Here is a tiny trained network, its code and every weight. The questions are about switching its units off for an input and a class, where a switched-off unit gives its printed mean instead of its output.

import numpy as np


def w(rows, s, z=0):
    codes = np.array(rows[::2]) - 128.0
    scale = np.full(codes.shape[1], s)
    scale[-1] = z or s
    return codes * scale


def f(y):
    return y / 2 * (1 + np.tanh(0.7978845608 * (y + 0.044715 * y**3)))


def log_softmax(a):
    a = a - a.max(-1, keepdims=True)
    return a - np.log(np.exp(a).sum(-1, keepdims=True))


def net(x, mask):
    res = np.array(x, float).reshape(1, 8) / 4 @ E
    y = f(res @ A[0][:, :-1].T + A[0][:, -1])
    res = res + np.where(mask, y, B[0][:, -1]) @ B[0][:, :-1]
    return log_softmax(res[-1] @ U[:, :-1].T + U[:, -1])


A, B = {}, {}
E = w([
[138,25,139,97,71,187,163,105],'x0',
[161,35,116,147,91,25,62,126],'x1',
[39,152,177,240,70,69,230,117],'x2',
[146,90,171,191,143,100,115,254],'x3',
[122,97,25,219,113,224,110,90],'x4',
[64,142,87,96,197,92,144,143],'x5',
[182,66,204,73,163,168,84,45],'x6',
[113,88,152,49,44,83,218,223],'x7',
],0.0064)
A[0] = w([
[114,166,157,121,81,147,213,122,101],'neuron 1',
[222,92,114,78,169,188,107,108,214],'neuron 2',
[131,114,172,40,150,29,152,177,140],'neuron 3',
[96,121,67,91,146,79,110,31,219],'neuron 4',
[87,122,47,128,129,149,131,65,111],'neuron 5',
[199,94,171,28,71,62,73,108,188],'neuron 6',
[135,192,139,207,113,143,197,106,255],'neuron 7',
[84,138,180,91,192,127,169,54,157],'neuron 8',
[115,66,147,212,63,43,210,166,164],'neuron 9',
[215,27,89,124,140,213,2,98,186],'neuron 10',
[158,138,160,73,130,78,150,165,160],'neuron 11',
[42,154,93,140,140,96,183,126,149],'neuron 12',
[169,144,126,208,146,71,13,126,171],'neuron 13',
[140,119,121,182,166,72,37,96,81],'neuron 14',
[126,103,153,50,136,117,180,124,114],'neuron 15',
[66,157,66,159,117,116,158,67,195],'neuron 16',
[83,57,148,200,58,65,214,142,193],'neuron 17',
],0.0086,0.0037)
B[0] = w([
[143,174,192,184,137,114,132,110,159],'neuron 1',
[139,86,155,119,35,136,64,57,210],'neuron 2',
[143,80,54,64,176,91,80,164,208],'neuron 3',
[120,206,213,183,61,173,161,164,169],'neuron 4',
[179,161,119,169,71,233,111,152,156],'neuron 5',
[136,15,85,26,36,186,79,112,217],'neuron 6',
[166,133,132,186,144,157,81,98,194],'neuron 7',
[75,174,217,144,108,56,167,143,162],'neuron 8',
[103,139,201,78,61,175,212,249,230],'neuron 9',
[188,181,176,187,97,168,56,2,248],'neuron 10',
[90,64,78,112,162,109,113,136,178],'neuron 11',
[195,162,114,141,160,183,139,175,176],'neuron 12',
[99,120,146,126,168,58,98,34,190],'neuron 13',
[124,165,174,177,152,65,106,31,163],'neuron 14',
[153,75,85,96,133,84,72,77,161],'neuron 15',
[177,140,113,181,122,218,128,141,173],'neuron 16',
[70,133,225,85,56,179,207,229,226],'neuron 17',
],0.0085,0.012)
U = w([
[131,164,151,202,186,46,95,72,208],'0',
[160,114,1,153,214,110,133,217,1],'1',
[124,158,179,173,94,200,195,185,131],'2',
[82,68,131,41,140,65,147,179,109],'3',
[183,93,107,132,117,210,49,70,109],'4',
],0.0095,0.0039)

Each question gives the input, the list of numbers given to net, and the class t.
The units are the neurons (one row each of A and B). Each row of codes is followed by its name. A weight is (code - 128) times the scale printed after its matrix; where a second scale follows, it is the last column's (A, B and U).
mask holds one flag per neuron, in row order. A switched-off neuron (its flag False) gives its mean, the last column of its row in B, instead of its output. The means were averaged over made-up inputs and are rounded, as every weight is.
A unit's drop is (log p(t) with every unit on - log p(t) with that unit switched off) / (log p(t) with every unit on - log p(t) with every unit switched off).
The circuit of an input: a set's keep is (log p(t) with only the set's units on - log p(t) with every unit switched off) / (log p(t) with every unit on - log p(t) with every unit switched off). Starting from the 12 units with the biggest drops (on a tie, the unit counted first), units are removed one at a time, each time the one whose removal leaves the highest keep (on an exact tie, the one counted first), for as long as the keep stays at least 0.8.
circuit, biggest first: the units of the circuit, biggest drop first
k most important neurons: the k neurons with the biggest drops, biggest first
drop of u: that unit's drop, to one decimal
input [8,-4,4,-6,4,-7,-5,-6], class 2: circuit, biggest first -> neuron 6
input [-7,0,-3,-5,-2,2,7,-4], class 0: circuit, biggest first -> neuron 8; neuron 14
input [-7,2,1,2,7,8,7,5], class 0: 3 most important neurons -> neuron 9; neuron 17; neuron 6
input [-3,-2,-4,-7,-2,2,-1,7], class 3: 2 most important neurons -> neuron 10; neuron 7
input [-6,-2,3,-7,-7,-4,6,1], class 3: 3 most important neurons -> neuron 10; neuron 8; neuron 6
input [1,-8,-8,-8,-4,7,-5,-7], class 2: 2 most important neurons -> neuron 4; neuron 8
input [-4,2,0,-5,5,3,-5,-8], class 0: 4 most important neurons -> neuron 6; neuron 14; neuron 13; neuron 2
input [-6,1,0,-4,5,4,-4,-7], class 0: 2 most important neurons -> neuron 6; neuron 14
input [-4,1,-1,-1,-3,7,5,-1], class 3: 2 most important neurons -> neuron 10; neuron 7
input [8,7,-2,3,4,-7,-7,-2], class 2: 2 most important neurons -> neuron 9; neuron 17
input [0,3,-4,-7,-3,7,-8,-5], class 2: drop of neuron 4 -> 0.6
input [-7,-7,8,-1,-8,4,4,7], class 3: drop of neuron 3 -> 1.2
input [-4,1,0,-2,4,2,-8,-6], class 0: drop of neuron 2 -> 0.3
input [8,-7,-4,6,-5,-1,-2,0], class 3: drop of neuron 16 -> 0.2
